Here is a tiny trained network, its code and every weight. The questions are about switching its units off for an input and a class, where a switched-off unit gives its printed mean instead of its output.

import numpy as np


def w(rows, s, z=0):
    codes = np.array(rows[::2]) - 128.0
    scale = np.full(codes.shape[1], s)
    scale[-1] = z or s
    return codes * scale


def f(y):
    return np.maximum(y, 0)


def log_softmax(a):
    a = a - a.max(-1, keepdims=True)
    return a - np.log(np.exp(a).sum(-1, keepdims=True))


def net(x, mask):
    res = np.array(x, float).reshape(1, 6) / 4 @ E
    y = f(res @ A[0][:, :-1].T + A[0][:, -1])
    res = res + np.where(mask, y, B[0][:, -1]) @ B[0][:, :-1]
    return log_softmax(res[-1] @ U[:, :-1].T + U[:, -1])


A, B = {}, {}
E = w([
[113,141,118,40,193,56,202,176,255,131],'x0',
[38,63,94,163,116,8,116,236,58,92],'x1',
[95,158,96,160,185,115,121,110,116,172],'x2',
[173,176,79,49,99,84,89,118,115,141],'x3',
[246,43,213,179,210,138,41,208,130,196],'x4',
[120,57,202,202,169,153,184,106,123,90],'x5',
],0.0086)
A[0] = w([
[121,179,130,104,182,79,166,122,152,90,180],'N0',
[117,162,74,157,56,103,235,73,106,98,78],'N1',
[127,150,158,123,139,158,55,181,153,137,201],'N2',
[133,111,118,81,151,94,210,147,242,156,52],'N3',
[144,161,109,175,85,174,129,118,42,116,43],'N4',
[72,124,104,130,122,65,118,204,58,75,102],'N5',
[89,128,99,129,110,134,182,106,164,128,202],'N6',
[138,138,130,183,42,149,84,49,29,130,80],'N7',
[118,133,64,97,103,144,137,102,128,77,104],'N8',
[165,150,161,135,132,142,114,74,176,166,73],'N9',
[80,180,66,134,105,147,204,75,120,69,96],'N10',
[128,121,124,132,127,76,144,137,135,148,73],'N11',
[120,110,84,153,92,184,104,109,103,156,135],'N12',
[151,209,154,90,148,255,137,57,184,142,8],'N13',
[189,75,142,130,191,131,48,164,181,181,176],'N14',
[69,179,91,131,103,162,144,79,152,58,166],'N15',
],0.0096,0.0012)
B[0] = w([
[102,176,103,132,108,186,82,141,206,142,202],'N0',
[158,63,105,160,126,160,128,120,80,209,235],'N1',
[150,86,135,166,126,145,133,127,127,143,175],'N2',
[2,137,171,83,187,171,44,45,200,106,247],'N3',
[49,175,201,88,176,158,97,40,166,99,191],'N4',
[91,128,112,153,62,76,155,181,86,65,248],'N5',
[175,67,148,146,195,112,117,112,172,157,195],'N6',
[75,174,168,35,169,152,83,120,172,130,225],'N7',
[186,113,107,132,117,133,77,165,148,134,199],'N8',
[152,182,107,174,102,74,110,170,86,94,185],'N9',
[194,96,77,142,66,137,135,132,143,162,245],'N10',
[58,104,109,138,141,143,141,119,123,101,162],'N11',
[131,174,126,88,138,162,92,114,161,96,171],'N12',
[81,213,93,185,48,48,207,207,70,36,251],'N13',
[221,36,122,130,123,200,128,122,80,138,239],'N14',
[246,103,74,113,108,142,120,104,109,163,228],'N15',
],0.0081,0.012)
U = w([
[234,50,104,159,127,168,139,129,109,238,253],'0',
[43,149,163,67,181,155,97,77,197,114,73],'1',
[81,149,105,206,99,2,200,206,69,56,41],'2',
],0.0099,0.0012)

Each question gives the input, the list of numbers given to net, and the class t.
The units are the neurons (one row each of A and B). Each row of codes is followed by its name. A weight is (code - 128) times the scale printed after its matrix; where a second scale follows, it is the last column's (A, B and U).
mask holds one flag per neuron, in row order. A switched-off neuron (its flag False) gives its mean, the last column of its row in B, instead of its output. The means were averaged over made-up inputs and are rounded, as every weight is.
A unit's drop is (log p(t) with every unit on - log p(t) with that unit switched off) / (log p(t) with every unit on - log p(t) with every unit switched off).
The circuit of an input: a set's keep is (log p(t) with only the set's units on - log p(t) with every unit switched off) / (log p(t) with every unit on - log p(t) with every unit switched off). Starting from the 12 units with the biggest drops (on a tie, the unit counted first), units are removed one at a time, each time the one whose removal leaves the highest keep (on an exact tie, the one counted first), for as long as the keep stays at least 0.8.
units of the circuit, in order: the units of the circuit, biggest drop first
unit that matters most: the unit with the biggest drop
k most important neurons: the k neurons with the biggest drops, biggest first
drop when u is switched off: that unit's drop, to one decimal
input [-6,-1,-4,-5,-4,4], class 1: unit that matters most -> N7
input [4,4,0,1,-2,-6], class 1: 2 most important neurons -> [N13 N3]
input [-5,3,-5,3,-5,-7], class 0: 2 most important neurons -> [N3 N1]
input [-4,-7,7,-5,-7,-5], class 0: 2 most important neurons -> [N15 N1]
input [6,4,8,-7,-6,7], class 0: 3 most important neurons -> [N10 N1 N15]
input [-6,6,0,3,0,7], class 1: 2 most important neurons -> [N7 N13]
input [5,4,-8,8,0,1], class 1: 2 most important neurons -> [N13 N3]
input [-4,-3,1,3,-5,1], class 0: 2 most important neurons -> [N3 N15]
input [-3,3,-3,3,-3,-6], class 0: 4 most important neurons -> [N13 N3 N1 N8]
input [-8,-2,8,-3,-6,4], class 1: 2 most important neurons -> [N7 N4]
input [6,-8,-4,4,2,-1], class 2: 2 most important neurons -> [N13 N9]
input [-3,-4,5,-8,3,7], class 2: 2 most important neurons -> [N3 N13]
input [-5,-7,6,7,1,-7], class 2: 3 most important neurons -> [N13 N3 N9]
input [-5,3,5,7,-7,-2], class 0: units of the circuit, in order -> [N1]
input [-7,7,-2,-1,1,-5], class 1: 3 most important neurons -> [N7 N13 N4]
input [6,4,1,-7,4,2], class 1: 2 most important neurons -> [N3 N13]
input [-4,-2,1,8,-2,-4], class 1: drop when N7 is switched off -> 0.5
input [5,-8,-1,-1,-3,-8], class 2: drop when N13 is switched off -> 1.6
input [-1,0,-4,-2,-5,-8], class 0: drop when N13 is switched off -> 0.0
input [1,-7,-1,2,5,3], class 2: drop when N13 is switched off -> 0.8
